In the rows, 128 means zero.
Each row of numbers stands for one object and depends on some of the facts below. Use the named rows to name the rest.

Known rows:
[102 114 116 144 132 123 110  69 124 120 163 162 120 164 146 133  39 120
 117 128 124 123 173 150 157 164 113  84  85] -> gazos
[148 119 144 133 136 140 120 100 171 116 127 148 132 119 122 153 112 126
 126 121 136 121 139 128 125 153 121 127 138] -> flafas
[154 140 132 129  94 133 121  78 163 123 149 169 133 140 122 103 104 133
 119 132 107 115 132 111 141 110 149  93 167] -> skotrer
[161 167 133 135 124 122 134 126 132 161 156 138 144 127 118  93 108 122
 111 129 150 135 129 125 142 129 127 157 150] -> fefli
[161 131 132 135 127 127 121 101 140 133 144 145 133 139 126 109 121 130
 116 128 126 125 138 139 129 113 141 117 148] -> kofis
[125 121 122 131 127 138 122  68 142 123 146 148 136 120 121 136  76 126
 137 122 136 108 128 134 126 178 102 132 114] -> plibar
[128 129 136 126 130 144 124 106 135 120 107 122 126 113 117 125 146 128
 134 119 138 120  91 121 125 169 114 169 105] -> niben
[142 153 122 143 123 117 119  69 122 129 152 154 130 138 127  80 111 122
 112 128 132 128 120 150 162 144 129 131 126] -> fubotu
[143 147 123 136 119 127 120  78 116 135 142 142 128 134 127  83 125 127
 113 128 124 124 110 139 150 141 134 134 124] -> bruvi
[158 117 130 109 157 161 127 125  86 145 139 135 147  80 147 137 141 111
 110 129 115 147 141 164 133 109 135 110 161] -> kasken
[177 139 131 132 137 150 122 107 111 175 153 127 133 108 142 116 109 128
  94 128 123 130 142 130 134 136 142 136 136] -> tregri
[122 119 140 132 133 129 119 136 153 123 129 145 123 162 131 138 102 122
 116 129 129 135 152 119 140 131 129  92 117] -> broklem
[107 121 129 133 133 108 131 166 155 123 117 118 119 131 137 168 122 129
 125 134 124 133 158 110 137 139 128  68 132] -> sefle
[149 122 143 137 134 139 117  84 175 112 135 160 134 118 126 153  97 123
 122 122 135 121 149 133 137 157 120 113 143] -> niran
[145 113 146 123 140 145 128 145 153 121 102 114 130 119 112 152 157 134
 140 118 143 121 109 116  94 137 121 167 126] -> skeba
[104 143 136 115 137 123 137 194 114 145  97  95 130 161 103  91 164 119
 127 127 156 143  76 101 127 150 110 148  92] -> grutrim
[130 143 131 133 127 122 140 173 123 147 116  93 123 113 125 139 148 138
 136 127 145 132 120 113 112 119 129 192 120] -> renil
[108 124 140 142 124 115 120 133 160 100 128 151 117 175 127 138 105 127
 134 126 138 134 154 128 139 117 125 128 109] -> tezisus
[ 75 146 117 132 111 115 137 114 104  75 121 144 123  92 137 138 143 117
 160 128 132 142 119 161 158 112 115 189 122] -> flodrogre
[106 119 130 130 134 110 134 181 150 124 109 107 119 132 134 168 137 132
 129 133 125 133 148 106 128 134 128  82 128] -> stotiga
[157 123 134 121 134 133 133 161 118 144 111 100 129 141 112 108 182 141
 135 124 134 124  99 123  84  93 142 172 131] -> vezostom

How the objects are related:
badapur: μ 752; ψ a
bagratan: μ 752; Ξ plobostum; ω kleta; ψ a
basulim: μ 752; ψ c
bemi: μ 752; ψ a
beniklik: μ 752; Ξ nozeklim; ω gesko; ψ c
bikla: μ 520; Ξ bipul; ω razu; ψ a
bipul: μ 225; ψ a
bivir: μ 225; Ξ flodrogre; ω tezisus; ψ a
bodrevum: μ 465; Ξ bipul; ω vetram; ψ a
breza: μ 752; Ξ suloklan; ω grukledun; ψ d
brezarus: μ 225; Ξ flalen; ψ a
briklo: μ 752; ψ c
brodri: μ 225; Ξ bemi; ω vibrak; ψ c
broklem: μ 225; Ξ zuda; ω skodol; ψ a
brolek: μ 225; Ξ fivaskas; ω pleku; ψ a
brukel: μ 752; Ξ gika; ψ c
brulum: μ 752; ψ d
bruvi: μ 752; Ξ kuplom; ω kagu; ψ c
buklebe: μ 623; Ξ skatrefin; ψ a
dabro: μ 225; Ξ brulum; ω grutrove; ψ b
dabros: μ 520; Ξ logrem; ω sefle; ψ b
digridi: μ 752; Ξ logrem; ω skeba; ψ a
doskar: μ 520; Ξ fiplan; ψ a
dredror: μ 752; Ξ kasken; ω retram; ψ c
drefel: μ 623; Ξ skadu; ψ a
dridis: μ 752; Ξ zates; ω fluflol; ψ a
drisono: μ 225; Ξ kuplom; ω triklu; ψ a
drofles: μ 752; Ξ brulum; ω zeveflo; ψ d
drurebrar: μ 752; Ξ skatrefin; ω buklebe; ψ a
drustam: μ 465; ψ c
duda: μ 752; ψ a
dugrel: μ 623; Ξ duda; ψ c
fefli: μ 752; Ξ bemi; ω nuze; ψ d
fego: μ 225; Ξ basulim; ω plitik; ψ a
fiplan: μ 752; ψ c
fiskaskim: μ 623; Ξ suloklan; ω rotrotri; ψ a
fivaskas: μ 520; ψ b
flafas: μ 465; Ξ drustam; ω pabrir; ψ a
flalen: μ 465; ψ a
flatogru: μ 623; Ξ briklo; ψ a
fleku: μ 225; Ξ skadu; ω plebin; ψ a
flera: μ 752; Ξ bemi; ω fefli; ψ a
flevenum: μ 752; Ξ drustam; ω skudim; ψ b
flibel: μ 225; ψ a
flodrogre: μ 623; ψ c
flubrok: μ 752; Ξ turis; ψ b
flufla: μ 752; Ξ suloklan; ω breza; ψ a
fluflol: μ 752; Ξ zates; ω tronal; ψ a
flugrubras: μ 520; Ξ gika; ω brukel; ψ a
fluvo: μ 752; Ξ basulim; ω tovibro; ψ c
foskos: μ 752; Ξ zates; ψ c
fubotu: μ 752; Ξ zutrugres; ω puska; ψ c
gamok: μ 752; Ξ basulim; ω fego; ψ a
gavonir: μ 623; Ξ skatrefin; ω kofis; ψ a
gazos: μ 225; Ξ plobostum; ψ b
gebrul: μ 752; Ξ kuplom; ω soflu; ψ c
gegol: μ 752; Ξ badapur; ψ a
gesko: μ 752; Ξ nozeklim; ψ b
gika: μ 520; ψ a
gomur: μ 225; Ξ fivaskas; ω brolek; ψ b
grasteman: μ 623; Ξ flodrogre; ψ b
greplidas: μ 520; Ξ zates; ω guskoflus; ψ d
grubren: μ 752; Ξ suloklan; ω flufla; ψ c
grukledun: μ 623; Ξ suloklan; ψ a
grutrim: μ 225; Ξ bemi; ω brodri; ψ c
grutrove: μ 623; Ξ brulum; ω tave; ψ b
guskoflus: μ 520; Ξ zates; ω mibrunam; ψ b
kagu: μ 225; Ξ kuplom; ω zoden; ψ a
kasken: μ 752; ψ a
kavi: μ 465; Ξ fivaskas; ψ a
kegrodrak: μ 752; Ξ zuda; ω plemasuk; ψ b
kenal: μ 225; Ξ zutrugres; ω renil; ψ c
ketrol: μ 225; Ξ tere; ω niben; ψ a
kibel: μ 752; Ξ tere; ω latrator; ψ c
kito: μ 752; Ξ flibel; ω klalil; ψ b
klalil: μ 623; Ξ flibel; ψ a
kleta: μ 225; Ξ plobostum; ω truvas; ψ b
klizubi: μ 752; Ξ flodrogre; ω negudrem; ψ c
klosul: μ 752; Ξ gika; ω zames; ψ a
kofis: μ 752; Ξ skatrefin; ω drurebrar; ψ a
kuplom: μ 623; ψ a
latrator: μ 752; Ξ tere; ψ c
likle: μ 752; ψ a
lipa: μ 465; Ξ likle; ω sume; ψ c
listen: μ 752; Ξ brulum; ω dabro; ψ a
listis: μ 623; ψ a
logrem: μ 752; ψ b
luvu: μ 752; Ξ zuda; ω modrim; ψ a
mezufu: μ 520; Ξ sakogro; ω stastas; ψ a
mibrunam: μ 752; Ξ zates; ω nufofu; ψ a
modrim: μ 465; Ξ zuda; ω broklem; ψ b
mopu: μ 752; Ξ plodrustim; ω trudimu; ψ c
mozin: μ 520; Ξ skadu; ω fleku; ψ d
negudrem: μ 465; Ξ flodrogre; ω penar; ψ c
nelo: μ 623; Ξ bipul; ω bodrevum; ψ a
neruplem: μ 520; Ξ plobostum; ω gazos; ψ a
niben: μ 465; Ξ tere; ω stofle; ψ c
niran: μ 465; Ξ fivaskas; ω kavi; ψ a
nozeklim: μ 623; ψ a
nufofu: μ 752; Ξ zates; ω foskos; ψ a
nuklil: μ 752; Ξ plobostum; ω bagratan; ψ a
numan: μ 520; Ξ plodrustim; ψ a
nuze: μ 225; Ξ bemi; ω vesen; ψ d
pabra: μ 520; Ξ plodrustim; ω plibar; ψ b
pabrir: μ 520; Ξ drustam; ω pluskudrem; ψ a
papun: μ 752; Ξ skatrefin; ω stukor; ψ b
penar: μ 520; Ξ flodrogre; ω bivir; ψ b
petun: μ 520; Ξ flalen; ω tidri; ψ c
pibor: μ 520; Ξ kasken; ω stulel; ψ a
plakla: μ 465; Ξ basulim; ω gamok; ψ a
plaplar: μ 520; Ξ flodrogre; ω stotuk; ψ a
plebin: μ 520; Ξ skadu; ω sigi; ψ a
pleku: μ 752; Ξ fivaskas; ω niran; ψ a
plemasuk: μ 225; Ξ zuda; ω luvu; ψ b
plibar: μ 465; Ξ plodrustim; ω numan; ψ b
plibrek: μ 623; Ξ logrem; ψ a
plitik: μ 520; Ξ basulim; ω vatun; ψ c
plobostum: μ 520; ψ b
plodrustim: μ 520; ψ a
pluskudrem: μ 520; Ξ drustam; ψ b
poklos: μ 623; ψ b
posto: μ 520; Ξ poklos; ψ b
pozok: μ 752; Ξ flalen; ω tiver; ψ b
puska: μ 520; Ξ zutrugres; ω skidre; ψ b
pustare: μ 520; Ξ badapur; ω gegol; ψ a
ramor: μ 465; Ξ drustam; ω flafas; ψ d
razu: μ 623; Ξ bipul; ω riklim; ψ a
relus: μ 520; Ξ drustam; ω ramor; ψ b
renil: μ 623; Ξ zutrugres; ω travigron; ψ d
resan: μ 752; ψ c
retram: μ 623; Ξ kasken; ψ a
riklim: μ 623; Ξ bipul; ψ b
rito: μ 225; Ξ nozeklim; ω toger; ψ a
roflem: μ 752; Ξ sakogro; ω mezufu; ψ a
rotrak: μ 752; Ξ kasken; ω toston; ψ a
rotrotri: μ 752; Ξ suloklan; ω grubren; ψ c
rutrir: μ 623; Ξ plobostum; ω nuklil; ψ a
sakogro: μ 752; ψ a
sefle: μ 520; Ξ logrem; ω plibrek; ψ a
sigi: μ 225; Ξ skadu; ω drefel; ψ a
skadu: μ 225; ψ a
skatrefin: μ 520; ψ a
skeba: μ 465; Ξ logrem; ω dabros; ψ a
skidre: μ 752; Ξ zutrugres; ψ a
skodol: μ 225; Ξ zuda; ω vestunik; ψ c
skori: μ 623; Ξ briklo; ω stotar; ψ a
skotrer: μ 752; Ξ badapur; ω pustare; ψ a
skotrik: μ 752; Ξ sakogro; ω roflem; ψ d
skudim: μ 752; Ξ drustam; ω relus; ψ a
skuvan: μ 752; Ξ plodrustim; ω mopu; ψ c
soflu: μ 465; Ξ kuplom; ω drisono; ψ c
stagudrem: μ 623; Ξ brulum; ω drofles; ψ a
stastas: μ 465; Ξ sakogro; ψ a
stetur: μ 520; Ξ fivaskas; ω gomur; ψ a
stikil: μ 752; Ξ suloklan; ω fiskaskim; ψ a
stofle: μ 752; Ξ tere; ω kibel; ψ b
stotar: μ 752; Ξ briklo; ω stotiga; ψ a
stotiga: μ 520; Ξ briklo; ω flatogru; ψ a
stotuk: μ 752; Ξ flodrogre; ω grasteman; ψ b
stukor: μ 752; Ξ skatrefin; ω gavonir; ψ a
stulel: μ 225; Ξ kasken; ω tregri; ψ a
sturol: μ 465; Ξ badapur; ω troklol; ψ a
stustu: μ 623; Ξ tere; ω ketrol; ψ a
sudun: μ 752; Ξ resan; ψ a
suloklan: μ 752; ψ a
sume: μ 520; Ξ likle; ω trumem; ψ c
tasken: μ 752; Ξ plobostum; ω neruplem; ψ a
tave: μ 752; Ξ brulum; ω stagudrem; ψ d
tepel: μ 752; Ξ turis; ω flubrok; ψ a
tere: μ 520; ψ a
tesis: μ 623; Ξ flalen; ω petun; ψ a
tezisus: μ 225; Ξ flodrogre; ω plaplar; ψ a
tidri: μ 752; Ξ flalen; ω zodron; ψ a
tifim: μ 520; Ξ zutrugres; ω fubotu; ψ c
tiver: μ 752; Ξ flalen; ω tesis; ψ a
toger: μ 752; Ξ nozeklim; ω beniklik; ψ a
tosti: μ 752; Ξ bemi; ψ c
toston: μ 752; Ξ kasken; ω pibor; ψ d
tovek: μ 465; Ξ fivaskas; ω stetur; ψ d
tovibro: μ 752; Ξ basulim; ω plakla; ψ a
traval: μ 752; Ξ badapur; ω skotrer; ψ a
travigron: μ 752; Ξ zutrugres; ω tudrur; ψ a
tregri: μ 752; Ξ kasken; ω triflufun; ψ d
tremira: μ 465; Ξ bipul; ω nelo; ψ a
trese: μ 465; Ξ likle; ψ a
tretan: μ 465; Ξ badapur; ω zetredro; ψ d
tridruk: μ 520; ψ c
triflufun: μ 752; Ξ kasken; ω dredror; ψ a
triklu: μ 752; Ξ kuplom; ω bruvi; ψ a
troklol: μ 520; Ξ badapur; ω tretan; ψ a
tronal: μ 752; Ξ zates; ω greplidas; ψ b
trudimu: μ 623; Ξ plodrustim; ω pabra; ψ a
trumem: μ 752; Ξ likle; ω trese; ψ a
truvas: μ 225; Ξ plobostum; ω tasken; ψ b
tudrur: μ 225; Ξ zutrugres; ω tifim; ψ c
turis: μ 752; ψ a
vaflo: μ 520; Ξ plodrustim; ω skuvan; ψ a
vatun: μ 520; Ξ basulim; ψ b
vesen: μ 465; Ξ bemi; ω tosti; ψ c
vestunik: μ 752; Ξ zuda; ψ b
vetram: μ 623; Ξ bipul; ω bikla; ψ c
vezostom: μ 752; Ξ skatrefin; ω papun; ψ a
vibrak: μ 752; Ξ bemi; ω flera; ψ a
zames: μ 752; Ξ gika; ω flugrubras; ψ a
zates: μ 752; ψ a
zedre: μ 752; Ξ brulum; ω listen; ψ c
zetredro: μ 752; Ξ badapur; ω traval; ψ c
zeveflo: μ 520; Ξ brulum; ψ a
zoden: μ 520; Ξ kuplom; ψ c
zodron: μ 752; Ξ flalen; ω brezarus; ψ b
zuda: μ 623; ψ b
zutrugres: μ 623; ψ a

Name these rows:
No name comes twice in this set of rows, the named rows included.
[181 124 131 132 148 139 115  90 131 158 154 146 137 127 140 115 104 122
  89 130 118 128 153 146 140 135 143  71 153] => triflufun
[133 149 124 122  88 137 126  85 127 129 130 143 127 133 116  76 138 135
 127 130 109 114  84 103 139 127 145 135 134] => zetredro
[ 86 130 122 126 127 113 135 173 120 128  98  92 113 124 133 139 156 131
 131 132 125 132 109 102 136 156 123 111 100] => sume
[162 134 131 138 127 125 119  86 146 132 152 157 133 139 129 111 106 128
 112 129 124 125 148 143 140 117 140 104 152] => drurebrar
[150 172 123 143 123 109 120  54 139 140 171 177 145 139 122  65  78 108
  95 133 138 133 130 149 192 165 121  81 152] => tosti
[105 117 131 126 135 112 137 197 145 127 100  95 117 132 130 166 152 134
 133 132 127 132 137 102 116 129 129  96 123] => stetur
[100 131 131 125 125 123 144 214 124 144  99  76 113 113 133 168 156 140
 137 131 133 134 127  86 109 130 127 159 107] => mozin
[118 109 143 117 138 136 130 197 130 132  96  99 120 161 118 136 163 132
 135 125 137 135 112 104  97 111 129 144 102] => rito
[104 145 136 118 135 122 134 179 119 143 105 107 131 161 106  91 149 116
 123 128 153 142  85 106 139 154 109 134  96] => brodri
[122 137 130 105  88 153 136 112 127 101 133 166 141  96 125 124 140 124
 148 131 102 130 115 119 133  76 144 140 179] => badapur
[118 140 122 132 123 119 126 112 122 130 121 120 121 118 130 115 135 128
 121 131 125 126 110 125 148 150 128 126 119] => dugrel
[109 129 108 111 122 142 137 106  70 120 147 138 144  98 129 114 122 120
 152 127 125 130 115 161 122 107 113 174 132] => logrem

The same objects again, as new rows of numbers:
Some objects and their rows:
[117 137 151 178 130 115 102  90 126 130 144  83 152] -> trudimu
[111 107  99 134  94 154 105  94 156 114 120 108 115] -> fluflol
[120 110 118 134  95 156  96 112 156 149 134 114 143] -> rotrotri
[118  87  92 127  88 174 100  80 159 104 110  97 120] -> vezostom
[154 167 124 155 132 117 137 102 108 109 159  35 190] -> flalen
[158 121 152 170 147 105 132 149 140 155 170 182 121] -> pabrir
[119 134 156 142 187  97 111 148 144 154 161 137 119] -> zodron
[147 124 161 169 189  83 132 167 139 154 183 193 127] -> pluskudrem
[121  81  76  90  96 187  97 105 179 122  97 101  85] -> rito
[142 174  99 109 129 153 152 129 139 119 158 104 139] -> badapur
[172 158 136 147 172 151 138  87 129 123 163  50 194] -> zutrugres
[163 138 137  73 112 144 136 140 105 110 144  99 144] -> kasken
[143  65  82 150  76 172 120  85 156  89 120 143 129] -> vaflo
[158 119 163 174 210  98 131 160 144 160 183 189 132] -> puska
[138 158 123 130 159 114 137 105 120  95 168  59 192] -> zuda
[133 136 175 134 149 108 108 151 122 161 151 137 110] -> triflufun
[140 101 132 161 160 110 127 141 145 127 163 177 131] -> pabra
[108 102 108 166  88 155  94  53 135  90 115  60 157] -> stustu
[128 121 134 141 130 132 108 117 149 142 139 120 114] -> gamok
[125 110 120 135 117 147 106 105 152 129 129 110 117] -> trumem
[120 148 164 182 145 101 105 102 122 143 154  91 150] -> plibrek

Rows to name:
No name comes twice in this set of rows, the named rows included.
[173 120  97 117 146 132 162 137 142  95 172 142 164] => fivaskas
[112 114 117 189 104 137  94  69 121 102 120  47 162] => skeba
[122 148 159 201 146  95 103 106 112 142 150  70 155] => flafas
[129 107 132  88 128 148 100 151 148 154 120 128  77] => stulel
[124  94 118  91 159 122 101 147 175 148 133 121  90] => kleta
[133 147 186 137 141 105 102 172 122 194 167 149 134] => dredror
[112  94  99  94 151 151 101 136 174 133 120 120  89] => gomur
[130 144 160 147 137 117 104 151 146 188 164 137 138] => latrator
[137 110 119 107 138 173  94 144 176 187 133 125 110] => tudrur
[104 128 139 192 160  99  98 100 116 114 144  64 166] => modrim
[117  98 103 130  81 170  94 101 158 136 123 106 145] => skuvan
[135 137 147 111 166 119 111 167 162 189 147 140  75] => kagu
[149 168 122 155 110 128 127 109 111 127 166  38 218] => drustam
[110 181 196 195 222  68 113 147 113 167 187 121 152] => grasteman

